Here is a tiny trained network, its code and every weight. The questions are about switching its units off for an input and a class, where a switched-off unit gives its printed mean instead of its output.

import numpy as np


def w(rows, s, z=0):
    codes = np.array(rows[::2]) - 128.0
    scale = np.full(codes.shape[1], s)
    scale[-1] = z or s
    return codes * scale


def f(y):
    return np.maximum(y, 0)


def log_softmax(a):
    a = a - a.max(-1, keepdims=True)
    return a - np.log(np.exp(a).sum(-1, keepdims=True))


def net(x, mask):
    res = np.array(x, float).reshape(1, 8) / 4 @ E
    y = f(res @ A[0][:, :-1].T + A[0][:, -1])
    res = res + np.where(mask, y, B[0][:, -1]) @ B[0][:, :-1]
    return log_softmax(res[-1] @ U[:, :-1].T + U[:, -1])


A, B = {}, {}
E = w([
[119,131,118,119,119],'x0',
[146,115,143,128,154],'x1',
[119,117,120,107,128],'x2',
[132,131,128,132,128],'x3',
[167,196,88,136,178],'x4',
[102,96,200,157,95],'x5',
[128,113,130,110,134],'x6',
[51,75,84,191,246],'x7',
],0.011)
A[0] = w([
[142,124,54,142,196,219],'neuron 0',
[150,143,213,129,145,255],'neuron 1',
[179,205,113,112,124,221],'neuron 2',
[2,45,130,224,165,181],'neuron 3',
[67,85,199,171,125,18],'neuron 4',
[125,174,76,124,244,55],'neuron 5',
[234,163,97,63,96,176],'neuron 6',
[150,86,180,86,73,157],'neuron 7',
[176,125,106,152,62,219],'neuron 8',
[111,151,193,85,81,97],'neuron 9',
],0.011,0.0048)
B[0] = w([
[30,154,83,126,73,206],'neuron 0',
[95,84,132,109,36,175],'neuron 1',
[218,72,60,60,126,179],'neuron 2',
[173,123,104,152,255,253],'neuron 3',
[235,159,168,127,205,165],'neuron 4',
[111,197,112,153,115,198],'neuron 5',
[190,75,113,103,183,195],'neuron 6',
[110,140,207,111,88,186],'neuron 7',
[168,88,159,123,88,174],'neuron 8',
[168,167,166,109,115,172],'neuron 9',
],0.01,0.016)
U = w([
[125,31,127,42,56,211],'0',
[217,103,77,103,195,51],'1',
[33,89,80,188,185,254],'2',
[44,233,53,168,116,24],'3',
[113,150,254,92,63,35],'4',
],0.0074,0.0052)

Each question gives the input, the list of numbers given to net, and the class t.
The units are the neurons (one row each of A and B). Each row of codes is followed by its name. A weight is (code - 128) times the scale printed after its matrix; where a second scale follows, it is the last column's (A, B and U).
mask holds one flag per neuron, in row order. A switched-off neuron (its flag False) gives its mean, the last column of its row in B, instead of its output. The means were averaged over made-up inputs and are rounded, as every weight is.
A unit's drop is (log p(t) with every unit on - log p(t) with that unit switched off) / (log p(t) with every unit on - log p(t) with every unit switched off).
The circuit of an input: a set's keep is (log p(t) with only the set's units on - log p(t) with every unit switched off) / (log p(t) with every unit on - log p(t) with every unit switched off). Starting from all 10 units, units are removed one at a time, each time the one whose removal leaves the highest keep (on an exact tie, the one counted first), for as long as the keep stays at least 0.8.
units of the circuit, in order: the units of the circuit, biggest drop first
most important unit: the unit with the biggest drop
top k neurons: the k neurons with the biggest drops, biggest first
input [-5,-6,-5,5,-4,1,6,-2], class 4: units of the circuit, in order => (neuron 2; neuron 7)
input [-7,8,4,7,6,-3,1,1], class 3: units of the circuit, in order => (neuron 0; neuron 5)
input [7,5,6,-1,0,3,4,0], class 4: top 3 neurons => (neuron 2; neuron 3; neuron 6)
input [-6,-4,8,7,-5,-2,7,1], class 2: units of the circuit, in order => (neuron 2; neuron 8)
input [-3,-4,2,8,8,-8,3,2], class 3: units of the circuit, in order => (neuron 0)
input [-3,-1,-6,-8,-5,7,-6,1], class 1: top 3 neurons => (neuron 3; neuron 4; neuron 0)
input [5,-4,-4,-7,8,0,4,1], class 3: units of the circuit, in order => (neuron 3; neuron 5)
input [3,-8,5,-3,-5,1,-5,0], class 4: units of the circuit, in order => (neuron 2; neuron 6; neuron 0)
input [-4,-6,5,-3,4,-4,-1,5], class 3: units of the circuit, in order => (neuron 5; neuron 0)
input [-2,3,3,-8,6,-1,-1,8], class 3: top 3 neurons => (neuron 5; neuron 0; neuron 6)
input [-4,5,-7,-5,6,7,1,-6], class 0: units of the circuit, in order => (neuron 2; neuron 1)
input [1,5,-1,-1,-3,-7,-5,2], class 2: top 2 neurons => (neuron 9; neuron 7)
input [7,-5,-6,0,6,0,1,7], class 3: top 3 neurons => (neuron 5; neuron 0; neuron 6)
input [7,-7,-8,1,-7,1,7,6], class 1: most important unit => neuron 4
input [1,-1,-8,-3,-3,-8,7,0], class 0: top 2 neurons => (neuron 3; neuron 4)
input [-6,5,4,-8,-6,4,-6,1], class 1: top 2 neurons => (neuron 3; neuron 4)
input [7,6,3,-6,0,7,-3,3], class 1: top 2 neurons => (neuron 4; neuron 0)
input [-1,8,-2,-3,3,6,-1,-5], class 0: top 2 neurons => (neuron 2; neuron 1)
input [-3,0,-7,-4,5,-3,-4,8], class 3: top 2 neurons => (neuron 5; neuron 0)
input [-1,8,4,-3,-7,5,1,6], class 1: most important unit => neuron 4
